Below is a small trained network, with its code and all its weights. Each question gives an input and a class and asks what happens when units are switched off, that is, made to give their printed mean instead of their output.

import numpy as np


def w(rows, s, z=0):
    codes = np.array(rows[::2]) - 128.0
    scale = np.full(codes.shape[1], s)
    scale[-1] = z or s
    return codes * scale


def f(y):
    return np.maximum(y, 0)


def log_softmax(a):
    a = a - a.max(-1, keepdims=True)
    return a - np.log(np.exp(a).sum(-1, keepdims=True))


def net(x, mask):
    res = np.array(x, float).reshape(1, 5) / 4 @ E
    y = f(res @ A[0][:, :-1].T + A[0][:, -1])
    res = res + np.where(mask, y, B[0][:, -1]) @ B[0][:, :-1]
    return log_softmax(res[-1] @ U[:, :-1].T + U[:, -1])


A, B = {}, {}
E = w([
[186,50,150,175,177,94],'x0',
[148,135,50,83,188,99],'x1',
[132,163,143,152,108,10],'x2',
[86,173,153,175,223,127],'x3',
[51,87,182,53,155,103],'x4',
],0.014)
A[0] = w([
[142,129,50,197,101,125,43],'n1',
[119,180,167,165,177,149,96],'n2',
[93,196,148,139,92,161,69],'n3',
[159,82,167,171,137,82,75],'n4',
[116,157,198,182,58,64,97],'n5',
[160,191,125,126,150,44,115],'n6',
[208,155,165,176,129,159,71],'n7',
[155,189,73,183,115,179,66],'n8',
[204,82,172,152,160,91,41],'n9',
[120,113,14,94,181,111,103],'n10',
[125,185,171,144,190,109,128],'n11',
[129,186,158,83,125,139,55],'n12',
[166,95,150,111,64,133,95],'n13',
[169,200,123,195,115,168,65],'n14',
[124,103,100,139,122,187,253],'n15',
[65,249,103,104,82,172,46],'n16',
[71,100,194,65,143,102,106],'n17',
[212,176,134,154,103,113,71],'n18',
[147,42,107,155,156,178,72],'n19',
[120,144,117,160,107,8,38],'n20',
[118,215,101,65,81,100,108],'n21',
[161,105,122,90,109,178,145],'n22',
[168,53,180,158,170,144,72],'n23',
[104,131,190,199,74,105,145],'n24',
[103,138,128,152,186,208,145],'n25',
[170,114,120,73,61,138,116],'n26',
[122,114,64,209,120,152,101],'n27',
[121,104,214,190,89,248,142],'n28',
[164,151,55,117,155,99,84],'n29',
[148,186,107,169,96,138,77],'n30',
[117,188,159,174,179,139,117],'n31',
[131,195,159,93,111,165,81],'n32',
[150,93,104,114,73,84,90],'n33',
],0.014,0.0048)
B[0] = w([
[83,101,166,110,103,94,195],'n1',
[175,155,182,152,91,104,210],'n2',
[110,113,78,183,122,151,188],'n3',
[124,85,89,169,129,174,202],'n4',
[132,177,84,67,217,157,222],'n5',
[151,156,138,88,192,179,222],'n6',
[78,109,123,128,101,102,201],'n7',
[73,82,154,88,118,99,221],'n8',
[109,84,106,227,130,146,213],'n9',
[113,254,29,157,72,64,234],'n10',
[187,121,200,129,71,116,219],'n11',
[114,74,126,155,123,143,162],'n12',
[170,175,172,148,94,103,187],'n13',
[103,80,143,93,72,101,217],'n14',
[144,144,131,104,188,132,207],'n15',
[116,80,120,197,138,190,239],'n16',
[66,59,131,75,29,38,221],'n17',
[104,91,148,89,123,118,196],'n18',
[110,112,117,144,197,177,206],'n19',
[89,118,124,94,237,191,224],'n20',
[130,111,132,195,159,177,217],'n21',
[142,162,204,102,209,143,190],'n22',
[85,63,86,174,102,152,217],'n23',
[147,215,51,110,113,98,214],'n24',
[179,144,185,77,188,150,225],'n25',
[170,149,207,146,98,132,204],'n26',
[112,83,151,98,125,125,197],'n27',
[125,228,37,106,154,88,254],'n28',
[114,178,69,113,101,107,206],'n29',
[93,101,121,110,89,102,188],'n30',
[183,177,230,144,77,127,222],'n31',
[121,67,87,174,130,176,176],'n32',
[164,164,254,168,146,108,187],'n33',
],0.0096,0.015)
U = w([
[99,75,103,254,116,141,82],'0',
[45,75,152,53,69,56,61],'1',
[138,203,53,131,104,69,235],'2',
[135,139,146,68,187,150,118],'3',
[208,148,221,167,91,90,81],'4',
[176,136,111,115,122,91,254],'5',
],0.013,0.0057)

Each question gives the input, the list of numbers given to net, and the class t.
The units are the neurons (one row each of A and B). Each row of codes is followed by its name. A weight is (code - 128) times the scale printed after its matrix; where a second scale follows, it is the last column's (A, B and U).
mask holds one flag per neuron, in row order. A switched-off neuron (its flag False) gives its mean, the last column of its row in B, instead of its output. The means were averaged over made-up inputs and are rounded, as every weight is.
A unit's drop is (log p(t) with every unit on - log p(t) with that unit switched off) / (log p(t) with every unit on - log p(t) with every unit switched off).
The circuit of an input: a set's keep is (log p(t) with only the set's units on - log p(t) with every unit switched off) / (log p(t) with every unit on - log p(t) with every unit switched off). Starting from the 12 units with the biggest drops (on a tie, the unit counted first), units are removed one at a time, each time the one whose removal leaves the highest keep (on an exact tie, the one counted first), for as long as the keep stays at least 0.8.
circuit, biggest first: the units of the circuit, biggest drop first
most important unit: the unit with the biggest drop
top k neurons: the k neurons with the biggest drops, biggest first
drop of u: that unit's drop, to one decimal
input [-7,1,8,1,0], class 3: top 3 neurons => n5, n6, n20
input [4,5,7,7,-2], class 3: most important unit => n20
input [-5,1,8,0,-8], class 1: top 2 neurons => n14, n30
input [-4,-2,-8,-8,3], class 3: top 2 neurons => n28, n31
input [5,-6,8,2,3], class 3: top 2 neurons => n5, n20
input [-2,-8,4,-7,-1], class 2: top 3 neurons => n24, n5, n28
input [-6,-1,7,3,-6], class 3: top 3 neurons => n5, n6, n20
input [-6,-3,6,-7,0], class 4: top 4 neurons => n33, n26, n13, n23
input [-5,-6,1,-4,2], class 2: top 3 neurons => n28, n24, n5
input [8,-8,8,4,6], class 0: top 3 neurons => n9, n4, n23
input [7,2,5,-2,-7], class 0: top 3 neurons => n9, n4, n17
input [7,2,-6,3,8], class 1: top 2 neurons => n17, n16
input [-6,3,3,4,-7], class 1: top 2 neurons => n8, n14
input [-4,-7,3,-3,-8], class 1: circuit, biggest first => n14
input [-4,-2,7,6,-4], class 3: top 3 neurons => n5, n20, n6
input [-3,-3,1,8,-6], class 4: top 2 neurons => n31, n2
input [-6,-4,2,-7,3], class 4: top 3 neurons => n26, n13, n33
input [-8,-1,7,-3,-3], class 0: drop of n21 => 0.1
input [-8,3,-8,6,1], class 0: drop of n3 => 0.3
input [-8,6,8,-3,1], class 0: most important unit => n21
input [2,-6,5,-7,6], class 4: drop of n28 => 0.4
input [7,2,6,-8,-8], class 1: drop of n18 => 0.6
